Here is a tiny trained network, its code and every weight. The questions are about switching its units off for an input and a class, where a switched-off unit gives its printed mean instead of its output.

import numpy as np


def w(rows, s, z=0):
    codes = np.array(rows[::2]) - 128.0
    scale = np.full(codes.shape[1], s)
    scale[-1] = z or s
    return codes * scale


def f(y):
    return np.maximum(y, 0)


def log_softmax(a):
    a = a - a.max(-1, keepdims=True)
    return a - np.log(np.exp(a).sum(-1, keepdims=True))


def net(x, mask):
    res = np.array(x, float).reshape(1, 4) / 4 @ E
    y = f(res @ A[0][:, :-1].T + A[0][:, -1])
    res = res + np.where(mask, y, B[0][:, -1]) @ B[0][:, :-1]
    return log_softmax(res[-1] @ U[:, :-1].T + U[:, -1])


A, B = {}, {}
E = w([
[193,191,145,2],'x0',
[124,111,140,118],'x1',
[170,161,207,194],'x2',
[28,213,162,99],'x3',
],0.0072)
A[0] = w([
[123,149,34,105,69],'N1',
[206,63,88,186,128],'N2',
[157,165,144,62,68],'N3',
[86,102,52,110,106],'N4',
[255,67,114,104,45],'N5',
[151,148,187,176,79],'N6',
[184,174,230,186,58],'N7',
[71,104,101,200,43],'N8',
[103,113,80,100,63],'N9',
[185,61,104,158,92],'N10',
[186,86,106,119,254],'N11',
[92,126,42,115,204],'N12',
[152,133,157,52,64],'N13',
[148,161,217,207,91],'N14',
[28,131,172,97,58],'N15',
[79,113,37,113,89],'N16',
[158,126,184,60,69],'N17',
[79,96,62,82,24],'N18',
[162,189,113,70,117],'N19',
[154,163,226,193,74],'N20',
[15,61,133,203,53],'N21',
[41,147,178,131,124],'N22',
[71,193,187,141,89],'N23',
[177,176,156,73,46],'N24',
[203,74,98,160,34],'N25',
[61,83,142,189,46],'N26',
],0.0086,0.0048)
B[0] = w([
[141,82,167,54,166],'N1',
[73,196,130,84,223],'N2',
[159,110,69,164,194],'N3',
[139,89,176,45,186],'N4',
[57,204,93,88,209],'N5',
[167,91,140,13,164],'N6',
[140,82,149,21,193],'N7',
[208,129,37,145,179],'N8',
[141,88,155,21,152],'N9',
[83,202,111,81,189],'N10',
[74,173,179,171,254],'N11',
[134,93,205,106,236],'N12',
[188,110,49,175,185],'N13',
[163,91,148,22,196],'N14',
[72,174,101,82,189],'N15',
[175,81,176,32,187],'N16',
[190,115,40,187,179],'N17',
[140,103,160,32,166],'N18',
[183,134,95,191,222],'N19',
[161,79,143,2,189],'N20',
[199,122,39,168,219],'N21',
[58,184,98,114,207],'N22',
[84,188,108,93,196],'N23',
[172,139,66,148,188],'N24',
[77,200,66,46,173],'N25',
[205,128,27,144,179],'N26',
],0.0071,0.0053)
U = w([
[207,111,5,172,78],'0',
[105,128,138,143,249],'1',
[25,209,96,107,46],'2',
[156,44,188,71,74],'3',
[89,104,247,244,164],'4',
],0.011,0.012)

Each question gives the input, the list of numbers given to net, and the class t.
The units are the neurons (one row each of A and B). Each row of codes is followed by its name. A weight is (code - 128) times the scale printed after its matrix; where a second scale follows, it is the last column's (A, B and U).
mask holds one flag per neuron, in row order. A switched-off neuron (its flag False) gives its mean, the last column of its row in B, instead of its output. The means were averaged over made-up inputs and are rounded, as every weight is.
A unit's drop is (log p(t) with every unit on - log p(t) with that unit switched off) / (log p(t) with every unit on - log p(t) with every unit switched off).
The circuit of an input: a set's keep is (log p(t) with only the set's units on - log p(t) with every unit switched off) / (log p(t) with every unit on - log p(t) with every unit switched off). Starting from the 12 units with the biggest drops (on a tie, the unit counted first), units are removed one at a time, each time the one whose removal leaves the highest keep (on an exact tie, the one counted first), for as long as the keep stays at least 0.8.
circuit, biggest first: the units of the circuit, biggest drop first
unit that matters most: the unit with the biggest drop
k most important neurons: the k neurons with the biggest drops, biggest first
drop of u: that unit's drop, to one decimal
input [-5,-5,-4,-7], class 2: unit that matters most : N2
input [-6,3,-8,-1], class 3: circuit, biggest first : (N16, N4)
input [4,-4,8,0], class 3: circuit, biggest first : (N7, N20)
input [6,2,8,5], class 3: 2 most important neurons : (N7, N20)
input [-6,-4,-7,-4], class 3: circuit, biggest first : (N16, N4)
input [-8,7,-2,7], class 0: 2 most important neurons : (N21, N26)
input [-5,5,-7,-2], class 3: 3 most important neurons : (N16, N4, N12)
input [-6,0,2,-2], class 0: 3 most important neurons : (N21, N26, N8)
input [6,4,-7,5], class 3: drop of N5 : 0.1
input [1,-5,-7,-5], class 3: drop of N5 : -0.1
input [-5,-3,7,2], class 3: drop of N20 : 0.3
input [-7,4,-4,6], class 0: drop of N16 : 0.0
